The same points and some others measured another way (B), then each row and its match in B
B (72 x 36)
[[  17  -53  -48   61  -21  131   52   57  -36  122  218  -14   80  128
    17  115  181  109 -166  -51  431  305  169  -45   24  328  -60    0
     1   -7  225  108  231  -37   55 -136]
 [  22  299  234  205 -172 -136 -126  158 -189  148  -56 -151 -246 -111
    -3 -324 -525 -148  -39 -130 -262  -87 -106  163 -357 -220 -154  -92
   199  147  245 -102   -4  136  204  -92]
 [ 101  337  196  239 -188 -161  -25  132 -276  190  -34  -95 -237  -26
    17 -339 -408  -82 -171 -184 -124   75    1  207 -545 -100 -153  -67
   187  227  269 -108   25   81  164 -254]
 [ 111 -128  -42 -111   -5 -277   13 -212  146  166   57  -99 -125   33
    18 -185 -291 -363  297  160 -327 -292   -7   84  136   45  106    7
   -75   14  131 -194 -253   -6   45   91]
 [ -93 -146  227  -90 -164 -342 -294 -193  213  347   33 -110 -175 -145
  -120 -392 -637 -304  407  115 -380 -459  -48 -303  133  -54 -198  173
   138  133  459 -398  -61   42   55   20]
 [-123 -558  -48 -473   51 -220   85 -360  348 -300  386  -26  458   27
  -450 -128  153   -5  452  483  233 -130  166 -196  757  345  176  -63
   -83  -79 -209  -29  104  216   50  -40]
 [ -93   76  242   42 -193 -135 -129  102  -71  -43  183  -53  159 -109
  -170 -250  -73  117   39   45  232   48  134 -174  -17  165 -116 -154
   111  144  129   -5  289  201  156 -259]
 [-126 -433  -43 -374   58 -273  -68 -252  338 -132  357 -127  281    7
  -287 -123   54 -158  485  376   16 -287  143 -207  708  311  175  -58
  -154  -80 -145  -52   99  178  -16  224]
 [ 170 -162  -84 -117   -1 -433   -9 -153   14   56  102 -120 -187   59
    38 -226 -253 -440  427  342 -450 -351  162  309   91  -34  154 -132
  -182   58  -42 -193 -339   71    3  208]
 [  91    4 -136  198   55  452  186  -28 -101  203  175  163    0  150
    36  261  213   99 -387 -259  537  514    8    6  -89  306 -107  109
   130  -41  233  219  299 -122  105 -261]
 [-199  -18  144  -38  -98  139  -33  -68  101 -146  216  -23  274 -102
  -338 -147  -64  114    5  -69  302   42 -128 -211  271  114  -36  -48
   215   -9  -70  119  405  281  185 -170]
 [  20 -176  -72  225   62  422  121  158 -295   48  248  126  -89  222
  -105  289   70  220 -386  -75  586  630  190  200 -195   -9 -349  131
   187  -12  264  210  382  -32  124 -177]
 [ -96   43  264   23 -239 -121  -58  -33   40 -200  120   22  249 -126
  -214 -261 -148   57  147   82  168 -135  -14 -210   97  -21  -38 -158
   124  100  -14  -10  197  270  236 -326]
 [-178  -18  179   16 -167  -12 -152  133  -34 -153  276  -65  260  -71
  -213 -117   82  184   58   86  385   76  163 -182  183  183  -88 -179
    75   55   -5  110  419  275  127 -135]
 [ 138  -77  -23   43   -3 -265  -24   67  -95  143  111 -132 -218  133
   116  -68 -199 -233  119  155 -174  -68  208  231 -111  -17  -32  -44
  -127   52  206 -106 -145  -34   28  146]
 [ 210 -139 -102   -4  -44 -234   97 -159  -49  110   49    0 -186  125
    75 -121 -206 -312  224  234 -216 -136  145  309  -80  -56   52  -39
   -85   72   98 -161 -301  -12   48  -42]
 [  83  -32   80 -208  -25 -441    4 -217  226  -19   96 -122   98 -100
   -74 -329 -189 -323  384  198 -340 -397  -40  -98  271  201  252 -167
  -124   37  -49 -150 -207   89  114   18]
 [  62  -36  -86  218   36  337   90  -15 -104  176   86   79 -195  139
    21  167 -160  -94 -207 -184  162  223  -87  161 -111 -106 -164  148
   154  -50  206  103  142  -40  123  -34]
 [ 121  102  -87  367   60  397   86  305 -346  293  199   59 -186  230
   186  340  204  186 -565 -300  577  699  220  141 -399  243 -283   83
    73   16  429  246  368 -198   75 -137]
 [ -43 -225  -20   53  -66   99   76   -7  -79  -79  298   67  141  206
  -156   85  142  159  -84   72  516  268  262   -8   40   99 -142   52
    29   38   67   96  341  101   49 -170]
 [ 230  -28 -114   87  -41  -92   53  -79   34  294  -39  -20 -235  103
   304   45 -164 -329  131   87 -189 -132   42  179  -62   40   57  -15
  -121  -21  309 -121 -352 -167   65    1]
 [ 115   51  -87  287   37  305  116   88 -313  204  190  118 -188  182
    13  137   45   50 -394 -237  376  509  132  204 -352  109 -221   98
   149   78  216  158  321  -57   69 -170]
 [ -25 -454 -100 -371  -63 -357   28 -396  340 -171  307  -11  337   57
  -213 -167  149 -196  589  491   52 -374  230 -145  651  308  273 -110
  -220  -20 -225 -124  -68  192  -36   15]
 [ 191  -44  -73   36   -4 -172  101  -13  -72  160   69  -75 -165  152
   130  -36 -119 -190   26   98  -75   40  152  246 -145   71   23  -32
   -93   39  218  -84 -195  -84   55  -23]
 [ 165 -100  -52   76  -65 -185   27  -67  -32  232   60  -23 -205  162
   161  -35 -190 -239  110  107  -94  -79  173  139 -133   -5  -44   56
   -92   69  291 -156 -179  -96   19  -15]
 [ 104  315  156  250 -219  -69   -3   51 -130  161 -124  -62 -208  -37
   120 -234 -438 -179  -64 -165 -191 -109 -148  169 -383 -224  -64  -68
   150  121  232  -98 -121   70  210 -219]
 [  67  -60   -7  186   75  261   88  185 -260   92  134   18 -181  130
   -49  160 -128   88 -311  -69  276  470   77  248 -237  -63 -286   64
   173   -9  318  126  175  -58  178 -110]
 [-147 -320  282 -350  -85 -603 -183 -158  249 -100  196 -220  135 -113
  -388 -478 -476 -142  515  403 -281 -429  104 -252  352  -10  -62   -6
    19  107  152 -325  -28  207  106   42]
 [ -29 -247   27 -429   -4 -414   -2 -232  348  -80  252 -175  357  -86
  -206 -259  103  -98  418  367    3 -228  127 -237  576  537  276 -193
  -162  -25  -23 -107  -81  103   55  -32]
 [  72 -109 -152  109   15  291  179 -108  -70   94  220  144   42  185
   -38  168  190   43 -201 -101  457  351   94   65   -8  225  -49   81
    66   -9   84  146  248  -19   56 -207]
 [  82  -91 -155  262  168  386  161  120 -313  166  261   78 -236  299
   -46  276   24   63 -463 -248  411  601  134  279 -295   13 -278  213
   135   -4  205  218  391  -88   44   23]
 [  34  264  207   -4  -30 -232   71   16  -38  -91   79 -159   60  -90
  -189 -361 -271  -80  -75 -142 -142  -26 -148   30 -135   69   92 -154
   105   99  -42   15   88  170  225 -128]
 [ -88  -87   80  -40  -74   21  -41 -101  160  -25  190   -1  194  -40
  -136  -61  -16  -20  119   25  195  -75  -29 -243  293  175   14  -31
    46  -23   44   35  212  125  123  -92]
 [ 170 -237 -145   84   13    9  122  -84  -68  192  102   53 -207  248
   114  132 -116 -162   11  120   76  111  185  226 -102  -45 -114  134
   -46    5  294  -77 -129 -134   31  -37]
 [ 158  286  122  283 -196  -90  -67   86 -232  202  -94   -4 -298  -71
   165 -224 -385 -242   14  -69 -248  -95  -37  247 -410 -188  -96 -135
   113  158  217  -99 -143   58  179 -182]
 [  26 -309  -37 -351  -42 -319  114 -357  350 -204  188  -35  344   -9
  -181 -183   59 -183  477  401  -24 -333   52 -118  568  264  311 -162
  -164  -56 -177  -91 -185  145   96  -93]
 [-244 -455   98 -297 -126 -286 -239 -132  355  115  327 -169  255   46
  -204 -121  -31   48  393  321  258 -221  292 -479  557  347  -97  121
   -82    5  337 -213  215   78  -72   71]
 [ 292  -94 -185   42  136  -17  264 -318   26  196   73  148 -184  158
    71   15 -109 -370   14  -44 -149   10  -54  164  -61   98  111  114
   -47   10   69  -45 -184 -162   71  -73]
 [ -11 -263 -203 -245 -256  -18  -59 -428  105   -1  139  103  155 -174
  -193 -289   89 -237  620  508   -1 -267  118  251  494  258  223 -303
    71   45 -280 -112 -180  355   -1 -260]
 [ -78  154  323   24 -203 -263 -123  116  -41 -132   66 -140  106 -163
  -174 -359 -318    9  120   70  -56 -149  -18  -82  -48  -70  -64 -207
   120  124   83  -60  100  250  246 -192]
 [ -69 -112   40  -45  -32  -66  -31   16   46  -67  253  -91  140   55
  -132  -43   25   12   71   83  205   20  123  -70  201  162    1  -65
   -26   -7   17   61  226  133   72   30]
 [ 273 -190 -197 -109  151 -270  274 -314  166  -46  112    3  -53  214
    79   -1  -70 -457  250  165 -306 -269   -5  210  181   22  321  -20
  -266  -74 -170  -45 -337  -65   53  169]
 [ -21  118  262   59 -255 -202  -44    3 -105  -36  -20  -77  -36  -97
  -186 -401 -477  -34   81   59 -105 -106  -46  100 -230 -232 -142  -88
   234  176  161 -160  -20  227  231 -321]
 [  98 -108   -4 -105  -17 -329  -64   10   98  103    7 -239 -171   16
   122 -120 -333 -332  333  285 -398 -317   46  215  138  -73   85 -122
  -142  -52  200 -168 -385   -6   93  224]
 [  -5  365  201  386 -322  117  -97  277 -229  284 -141 -137 -264   34
   188 -116 -449   49 -287 -286   82  103  -74  160 -550 -281 -283   22
   249  119  511  -72   39   43  190 -258]
 [ -12  269  215   80 -159  -84  -47   25   -5   35   -5  -97   24 -167
   -76 -297 -301  -82    2 -124  -97 -101 -187  -43  -86   20   13 -150
   164   78  106  -22   46  159  237 -206]
 [ -38   15  154   71  -34   28   36  141 -156    2  249  -21  115   52
  -198  -72   25  244 -272  -92  451  414  167  -99 -159  240 -210    0
   147  108  244   91  401   52  147 -278]
 [  46  136  174  151 -166 -146   62  -11   25 -124   50   -1   92   51
    15 -129 -175  -86   20  -71   38 -172  -50  -93  -95 -134   42  -76
   -14   62   11    5   56  124  205 -176]
 [ 114  397  189  396 -158   24  -95  347 -300  255 -100 -115 -334  -16
   256  -73 -377  -78 -257 -239  -87  117  -36  203 -548 -194 -223  -91
   129  106  431   -2  -14  -34  215 -114]
 [ -16 -167  -79   -2   74  210   80 -110    8   72  250   57   48   83
  -172   71   50    2  -88  -48  302  246   23  -22  158  217  -70   83
   108  -33   75  111  279   30   73  -70]
 [ -80 -487    3 -428  -32 -327    3 -376  366 -158  218  -69  263  -42
  -336 -238 -144 -179  577  503  -89 -362   69 -128  642  141  143  -48
   -51  -45  -59 -193 -143  182   73  -19]
 [ 127 -116  -98   95   83  -98  -45  115 -136  202  136 -124 -317  160
   138   71 -192 -251   54  102 -159   22  182  298  -85  -55  -91   11
  -102  -12  224  -31  -79  -69    8  284]
 [ -21  309  177  333 -337  111  -70  145 -131  276 -152 -108 -227   38
   149 -144 -483   -7 -207 -271   46   -1 -137  118 -456 -302 -234   70
   255  103  462 -115    1   62  178 -269]
 [ 101  358  113  422  -84  258   27  209 -351  238  -60    5 -354   17
    77  -52 -402  -50 -411 -388   10  292 -162  280 -587 -248 -273   40
   300  106  320   71  145    7  228 -195]
 [  99  -41 -128  337   23  355   35  293 -374  227  191   46 -253  253
   168  337  110  119 -383 -100  469  576  285  310 -337   33 -316   58
    59    4  367  187  258 -114   48  -43]
 [ 128  276  221  235 -249 -182  -77    2 -104  100  -81   57 -123 -143
   120 -283 -341 -229  122  -36 -215 -239  -72   -9 -270 -132  -36 -167
    79  171  159 -115 -107   93  229 -292]
 [ 164  -22 -222  336  132  548  208   65 -271  216  183  201 -198  253
   118  401  174   29 -466 -274  479  602   58  239 -244  101 -188  143
   110  -59  206  279  289 -159   87 -115]
 [ 209  -60 -149  -91  140 -200  180 -126  105  157   38 -175 -178  166
   118  -30 -213 -353   74   43 -310 -111  -51  273   34   71  192   14
  -148  -78  122  -79 -330 -123   55  203]
 [ -48 -278 -203 -265 -219   -6 -119 -237  147   13  135  -46  162 -147
   -68 -136  144 -167  586  550   46 -237  162  241  584  293  215 -342
   -26  -62 -138  -66 -228  281    5  -94]
 [  62  270  108  422 -214  176    4  326 -369  239  -67  -97 -332  168
   176   12 -360   89 -415 -261  187  320   51  344 -660 -313 -339   63
   218  112  483    1   81   -9  164 -210]
 [ 195  -92 -176  127  152   59   78   74 -133  278  147  -41 -285  212
   193  199  -27 -193 -129  -21   21  228  157  256 -124  123  -70   65
   -96  -44  290   46  -41 -196   15  172]
 [ 282 -140 -153  -30  -27 -284  176 -230  -83  154   69   39 -188  167
    77 -158 -127 -318  187  236 -186  -53  214  353 -161   69   92  -31
  -106  122   90 -185 -329  -53    8 -133]
 [  24 -143  -35   86   74  250  118   99 -150   27  247   52   32  143
  -110  183  112  175 -273  -30  485  492  151   66  -42  178 -196   50
   107  -20  230  170  294  -38  131 -171]
 [-120   58  201   69 -147   21  -88   75   67  -33  171  -39  209  -55
   -99  -76  -23  111  -26  -73  309   21    4 -304  118  155  -75  -64
    77   25  152   70  320  131  170 -179]
 [ -35 -431  -58 -350  -70 -371    3 -351  353 -190  269  -44  317   42
  -186 -160   72 -210  601  490  -11 -427  189 -153  646  223  259 -118
  -221  -38 -195 -130 -105  191   -1   48]
 [  29  -65   11  281  -37  329   71  155 -195   98  133   99 -100  194
    39  247  -48  138 -313 -126  454  401   98   72 -220 -104 -305  134
   140   -7  349  130  259  -63  156 -187]
 [   4 -343 -111 -404  120 -297   86 -297  338 -170  355  -86  368   15
  -218 -102  265 -165  407  348   56 -191  145 -166  682  529  349 -167
  -241  -93 -246   22   12  111    8  118]
 [  51   -6 -104  213  122  440  102  114 -115  195  212   86  -44  145
    63  330  187   99 -392 -258  493  505   27  -15  -45  268 -156   98
    85  -90  272  259  349 -139  110  -74]
 [ -10  -82    0  -81  -45  -86    8  -47   61   27  216  -74  142   30
   -86  -81   82   -3   72   93  201   56  136  -56  175  310   54  -89
   -31   16   74   18  126   77   57  -77]
 [  45 -108  -53  252   46  328   82  235 -333  117  187   34 -202  231
   -20  243  -45  163 -380  -81  437  570  198  292 -306  -84 -359  118
   162    5  344  153  278  -57  111  -96]
 [ 210  -89 -128   52   39   24  185  -55  -26  274   57   -5 -147  208
   165  112  -37  -99 -135   -1  131  233  108  165 -150  180  -36   97
   -37  -10  393  -49 -163 -223   66 -145]
 [ 115   45    9  161   22   98   98  168 -277  153  128  -27 -160  118
    -3   24  -75   82 -308  -80  244  452  151  241 -339   99 -206    2
   122   78  325   67  127  -66  132 -190]]
Rows of B count from 0, top down.

[ 206   48 -164  153  -94 -143  181  -23   96   38 -212   25  -79   70
  138 -116  227 -186  280  236  108 -161   79  -44    2  113  -90]	70
[-126 -132  150 -182  221   -3 -196  165   66   -8  280   70 -189   88
 -154  339 -229  367 -368 -247  134   40 -107   56  117 -123  115]	21
[ 190  -41   77  -42  209 -149 -289  227  264   61  -46  -88 -149  118
   93   36 -141   71   73  -73  299   -8 -118 -114   52    3  211]	50
[ -92  -78   27  115  236 -204   18   96  165  -69   46  202 -273  113
 -146  136 -167 -131 -201 -257  -68  171   41   72  289 -210  -95]	28
[   4 -101   -9 -108  156  -90  -20   40   28  -11   73   -8    7  100
 -162   66 -195  -44 -290  -32  -96  131 -163   98   70 -187   26]	52
[ -59   71  -35   81   22   53  119 -293  247   51   66 -275  219  -33
  -30  -40 -219  -43 -275 -109 -244  131   98   96    7 -284 -244]	13
[  -1  110   22  -36  -25   61  120 -210   60   36  157 -122  125  114
  -21   62  -84  198 -221   -5 -220  -61  -31  136  -42 -160  -86]	2
[ 215   75  -94   76 -288  -12  159 -187  -47   82   63 -141  -28  -68
  147 -161  269  -17  155  325   81 -173   71  -66 -158  244 -194]	1
[  12 -335  -51   84  170 -226  -18  274   28   71   83  273 -316   75
 -286  383   12  -66 -175  -51  386  128   70  -63  272  107 -131]	24
[ -14  -48   97  -43  255    2 -252  150  184   99  136  -53 -185  122
  -55  144 -250  312 -121 -257  157   49   -5   94  105 -186  184]	68
[-184 -111   10   50  169   30 -103   92  219   51   -6   24 -171   -6
  -17  166 -131  235  -82 -215  262  -31  144   -5  125  -99   47]	55
[  11 -229  125   -5  371 -204 -222  314  172   43  261  188 -394  106
 -283  429 -252   67 -352 -413  171  287   15   44  348 -156  -45]	66
[ -18   -6   44   31  277    8 -163    3  350   80   -4 -189   -4   17
  -12   34 -333   57 -193 -352  -57  174   54   68  116 -324   21]	63
[ -32 -186 -194  122 -290 -138  222    3 -139  -26   27  144 -259 -131
  -18   -7  357 -145  153  445  443 -153  153 -130  -11  366 -257]	54
[-221  -82   70   96  241    5 -104    7  222   56    3   13  -73  107
  -81   97 -280  199 -207 -282   67   50   59   18  159 -199   73]	6
[  57 -282   20   70   63 -200 -172  327 -151   66   41  303 -507   57
  -72   42  147   57  113  100  510  -69  -46 -182  126  368  143]	57
[ 329   30  -65   52 -206  -64   88  -71  -27  120   24  -90  -58  -29
  141  -74  282  -25  161  266  134 -163   12 -131 -122  304 -141]	53
[ -85   80 -151  260 -271   82  292 -418   66   40 -214 -179  172 -170
  214 -414  153 -168  113  224 -107 -162  175 -134 -150  123 -252]	60
[ -11  100   39   52  123 -100   78 -165  263  -51   35 -108   97  106
  -21   12 -234 -110 -256 -160 -293  119  -37   67  102 -290 -149]	71
[  67   87 -124  205 -144  -49  124 -274  200   30 -117 -279   77 -136
  161 -377   -1 -299  105  152  -63   38  130  -62  -74  -30 -233]	43
[ 222  -86 -142  110  -42 -107   21   70   86  137  -64  -55 -138   -5
   22  -16  138 -102  178  174  287  -32  112  -45   13  130  -90]	36
[-185 -295   88  -50  301 -167 -149  267   87  -22  164  232 -253  135
 -296  399 -240  124 -378 -215  274  149  -71  -18  267  -82   39]	15
[-145 -307  103  -22  352 -185 -283  401   84   23  171  273 -446  160
 -266  361 -229  198 -222 -255  428  138  -31    3  302  -52  169]	23
[ 187 -153  -88   76  118 -184  -70  238  166   92   34   56 -332   -8
  -69  189   50  -98   75  -46  346   98  151    0  177   29 -107]	20
[-140  -39 -133   69 -301   52  190 -182 -135  -25  -33  -13  -67 -133
  125 -233  244   49  136  382  211 -260   80  -91 -161  251  -88]	40
[-131 -236   16   56  243  -58 -146  148  156   99  -31   57  -97   82
 -153  174 -207  119 -184 -158  293   73   13  -66  152  -49   84]	64
[  79  179  -28 -111 -109  -14   62 -211  247  -93   11 -334  203  -57
  201 -138  -73  -60  -47  153 -103  -71  -80   -5 -157 -139  -99]	11
[  -9   -5  -89   -6 -315   -3  187 -140 -198  -72  -72   54  -76 -110
  201 -267  332   -8  159  421  124 -322  -64 -170 -196  358  -38]	10
[  37 -131  -17   97  -57 -207  -89  169   41  -39 -109  127 -326  -18
  137 -127  164  -90  244  222  475 -160  -24 -270   23  342   67]	26
[ 151  100 -206   90 -271   26  251 -265  -40   77 -145 -199  164  -15
  158 -330  208 -112  207  425  -35 -198   32   16 -211   99 -103]	44
[ 109 -111  -31  125 -170   -8   69 -111  -98  154 -101   -4   38   -4
   90 -128  219   53   70  266  225 -221  -36 -284 -129  423  -42]	30
[  61 -254  -64  210   75 -210  -43  198   50  104   46  180 -407  -21
 -141  127   81 -133   29  -19  403  109  175 -108  220  181 -154]	48
[-128  -41   19  -32  140  -46  131  -81  127  -21  110   48  103  177
 -188  298 -187  103 -388 -118 -147   44  -46  115  129 -241 -119]	61
[ -23  112  -91   85  -45   63   50 -254  301   22 -292 -332  285  -66
  257 -337  -97  -89   96  101  -39 -117   17 -105 -150  -97    2]	65
[-131   91  -30   56  -16  -76  160 -224  212 -150 -117  -88  113  -28
  108 -178 -109 -212 -131   11 -228   -7  -30  -39    8 -167 -150]	62
[ 147  143 -131   53 -253  -70  249 -239   87  -51 -171 -147  162  -14
  238 -240  209 -187  178  379  -39 -231  -33 -106 -169  130 -150]	5
[  17  -20   47   35  272  -10 -166   67  260  117   18 -100  -65  121
  -46   84 -275  160 -128 -286   24  100   31   91  125 -253   99]	0
